Here is a tiny trained network, its code and every weight. The questions are about switching its units off for an input and a class, where a switched-off unit gives its printed mean instead of its output.

import numpy as np


def w(rows, s, z=0):
    codes = np.array(rows[::2]) - 128.0
    scale = np.full(codes.shape[1], s)
    scale[-1] = z or s
    return codes * scale


def f(y):
    return y / 2 * (1 + np.tanh(0.7978845608 * (y + 0.044715 * y**3)))


def log_softmax(a):
    a = a - a.max(-1, keepdims=True)
    return a - np.log(np.exp(a).sum(-1, keepdims=True))


def net(x, mask):
    res = np.array(x, float).reshape(1, 5) / 4 @ E
    y = f(res @ A[0][:, :-1].T + A[0][:, -1])
    res = res + np.where(mask, y, B[0][:, -1]) @ B[0][:, :-1]
    return log_softmax(res[-1] @ U[:, :-1].T + U[:, -1])


A, B = {}, {}
E = w([
[159,124,158,120,92,159,169,135,169],'x0',
[120,112,130,59,156,67,132,216,246],'x1',
[64,70,68,60,62,146,92,117,144],'x2',
[5,148,164,167,84,71,181,127,64],'x3',
[102,35,170,242,114,168,97,199,82],'x4',
],0.011)
A[0] = w([
[122,122,159,116,174,56,137,183,185,135],'neuron 0',
[90,77,96,95,109,168,81,110,145,8],'neuron 1',
[83,97,109,142,164,83,106,193,254,113],'neuron 2',
[144,101,150,229,160,125,109,189,82,168],'neuron 3',
[132,164,119,191,90,198,129,25,123,133],'neuron 4',
[154,82,133,170,112,160,99,191,110,146],'neuron 5',
[197,39,158,101,217,179,75,122,137,135],'neuron 6',
[92,100,146,98,147,108,164,179,160,159],'neuron 7',
[106,177,91,182,140,189,120,57,98,154],'neuron 8',
[93,154,90,113,216,105,79,142,126,252],'neuron 9',
[167,198,141,141,72,92,115,55,185,111],'neuron 10',
[90,52,96,68,47,155,95,84,167,11],'neuron 11',
[159,66,124,151,154,158,100,119,156,101],'neuron 12',
[198,80,83,126,161,141,96,114,158,84],'neuron 13',
[129,138,136,144,77,189,111,59,96,176],'neuron 14',
[124,74,114,176,175,167,143,179,121,151],'neuron 15',
[125,127,166,96,128,100,133,137,157,167],'neuron 16',
[181,161,168,168,165,105,168,132,130,66],'neuron 17',
[187,135,202,152,244,68,159,149,129,135],'neuron 18',
[147,161,150,170,179,150,147,135,148,79],'neuron 19',
[173,180,102,84,101,68,135,49,121,194],'neuron 20',
[64,128,170,146,106,78,208,117,117,134],'neuron 21',
[134,95,161,166,98,124,115,139,142,164],'neuron 22',
[122,202,109,85,173,117,154,50,167,146],'neuron 23',
[87,95,110,129,185,71,113,128,158,126],'neuron 24',
[75,118,116,167,72,101,212,137,83,155],'neuron 25',
[97,93,130,119,101,168,143,173,107,116],'neuron 26',
[66,121,133,210,111,134,119,170,137,138],'neuron 27',
[43,81,93,106,116,203,95,116,168,32],'neuron 28',
[119,71,126,173,133,145,100,167,150,114],'neuron 29',
[194,120,109,122,134,187,85,87,127,70],'neuron 30',
],0.0099,0.0013)
B[0] = w([
[194,46,166,163,105,139,182,143,77,206],'neuron 0',
[143,154,141,169,92,161,71,61,133,175],'neuron 1',
[165,71,170,129,90,174,155,181,72,233],'neuron 2',
[136,141,115,141,85,134,168,104,143,250],'neuron 3',
[159,50,148,106,101,153,119,182,71,232],'neuron 4',
[31,168,42,153,89,117,208,168,202,205],'neuron 5',
[71,183,144,36,213,106,81,144,106,209],'neuron 6',
[178,59,155,82,197,160,123,173,104,187],'neuron 7',
[195,60,166,131,116,205,170,163,35,221],'neuron 8',
[80,96,133,158,100,132,123,146,105,172],'neuron 9',
[101,121,63,144,131,80,150,79,95,194],'neuron 10',
[196,175,182,230,69,145,31,25,173,208],'neuron 11',
[83,169,121,79,172,116,155,158,141,170],'neuron 12',
[96,147,125,13,167,85,71,123,112,191],'neuron 13',
[130,50,148,96,145,109,130,177,49,213],'neuron 14',
[67,185,40,140,118,173,133,142,139,194],'neuron 15',
[59,105,147,95,97,172,164,163,119,163],'neuron 16',
[203,158,141,156,63,141,124,49,125,187],'neuron 17',
[145,144,200,205,84,159,69,71,111,215],'neuron 18',
[179,177,149,175,91,93,61,85,153,168],'neuron 19',
[60,135,47,176,89,161,211,170,214,228],'neuron 20',
[127,185,190,2,236,33,67,93,151,221],'neuron 21',
[106,131,86,119,103,90,167,130,165,172],'neuron 22',
[67,118,54,170,103,107,210,115,145,235],'neuron 23',
[163,125,182,126,105,96,190,105,101,168],'neuron 24',
[88,120,139,51,184,48,87,161,150,231],'neuron 25',
[93,202,103,136,78,139,119,153,128,176],'neuron 26',
[110,141,104,92,126,104,171,112,202,220],'neuron 27',
[208,166,195,203,54,141,101,97,148,189],'neuron 28',
[73,113,62,154,120,137,186,166,173,190],'neuron 29',
[112,121,147,20,165,60,116,157,65,193],'neuron 30',
],0.0065,0.012)
U = w([
[139,2,147,128,124,183,141,187,74,254],'0',
[77,164,21,153,113,143,175,147,154,140],'1',
[96,180,143,50,179,83,73,143,118,31],'2',
[152,189,164,218,97,151,56,79,123,96],'3',
],0.015,0.00052)

Each question gives the input, the list of numbers given to net, and the class t.
The units are the neurons (one row each of A and B). Each row of codes is followed by its name. A weight is (code - 128) times the scale printed after its matrix; where a second scale follows, it is the last column's (A, B and U).
mask holds one flag per neuron, in row order. A switched-off neuron (its flag False) gives its mean, the last column of its row in B, instead of its output. The means were averaged over made-up inputs and are rounded, as every weight is.
A unit's drop is (log p(t) with every unit on - log p(t) with that unit switched off) / (log p(t) with every unit on - log p(t) with every unit switched off).
The circuit of an input: a set's keep is (log p(t) with only the set's units on - log p(t) with every unit switched off) / (log p(t) with every unit on - log p(t) with every unit switched off). Starting from the 12 units with the biggest drops (on a tie, the unit counted first), units are removed one at a time, each time the one whose removal leaves the highest keep (on an exact tie, the one counted first), for as long as the keep stays at least 0.8.
circuit, biggest first: the units of the circuit, biggest drop first
unit that matters most: the unit with the biggest drop
k most important neurons: the k neurons with the biggest drops, biggest first
drop when u is switched off: that unit's drop, to one decimal
input [-6,-6,3,-8,1], class 2: unit that matters most -> neuron 6
input [-7,-6,6,-2,-6], class 0: 4 most important neurons -> neuron 8; neuron 14; neuron 4; neuron 5
input [-2,7,-8,0,8], class 1: 2 most important neurons -> neuron 5; neuron 15
input [4,5,-8,2,-8], class 1: 2 most important neurons -> neuron 23; neuron 20
input [1,-1,-8,-6,-5], class 3: 2 most important neurons -> neuron 18; neuron 17
input [-6,-5,-5,-5,-3], class 0: 2 most important neurons -> neuron 8; neuron 21
input [3,-5,-7,-7,4], class 2: 2 most important neurons -> neuron 6; neuron 30
input [-4,-7,-3,5,-7], class 0: 4 most important neurons -> neuron 8; neuron 4; neuron 14; neuron 5
input [7,-2,6,8,-7], class 2: 3 most important neurons -> neuron 21; neuron 25; neuron 5
input [8,-6,-6,8,1], class 2: 2 most important neurons -> neuron 21; neuron 25
input [3,7,-8,7,7], class 3: 3 most important neurons -> neuron 18; neuron 17; neuron 19
input [3,6,6,1,0], class 0: 4 most important neurons -> neuron 2; neuron 7; neuron 0; neuron 18
input [4,0,-5,-2,4], class 3: 2 most important neurons -> neuron 18; neuron 20
input [0,6,-6,5,-7], class 1: circuit, biggest first -> neuron 23
input [7,5,-4,5,-1], class 0: 4 most important neurons -> neuron 0; neuron 6; neuron 2; neuron 7
input [0,-3,-8,3,-7], class 3: 3 most important neurons -> neuron 18; neuron 17; neuron 5
input [-7,-8,7,0,-3], class 0: drop when neuron 21 is switched off -> 0.0
input [1,6,3,2,-8], class 1: drop when neuron 23 is switched off -> 0.4
input [4,1,4,-2,-2], class 3: drop when neuron 11 is switched off -> 0.1
input [2,5,7,1,1], class 3: unit that matters most -> neuron 11
input [-8,8,6,-3,2], class 0: drop when neuron 2 is switched off -> 0.5
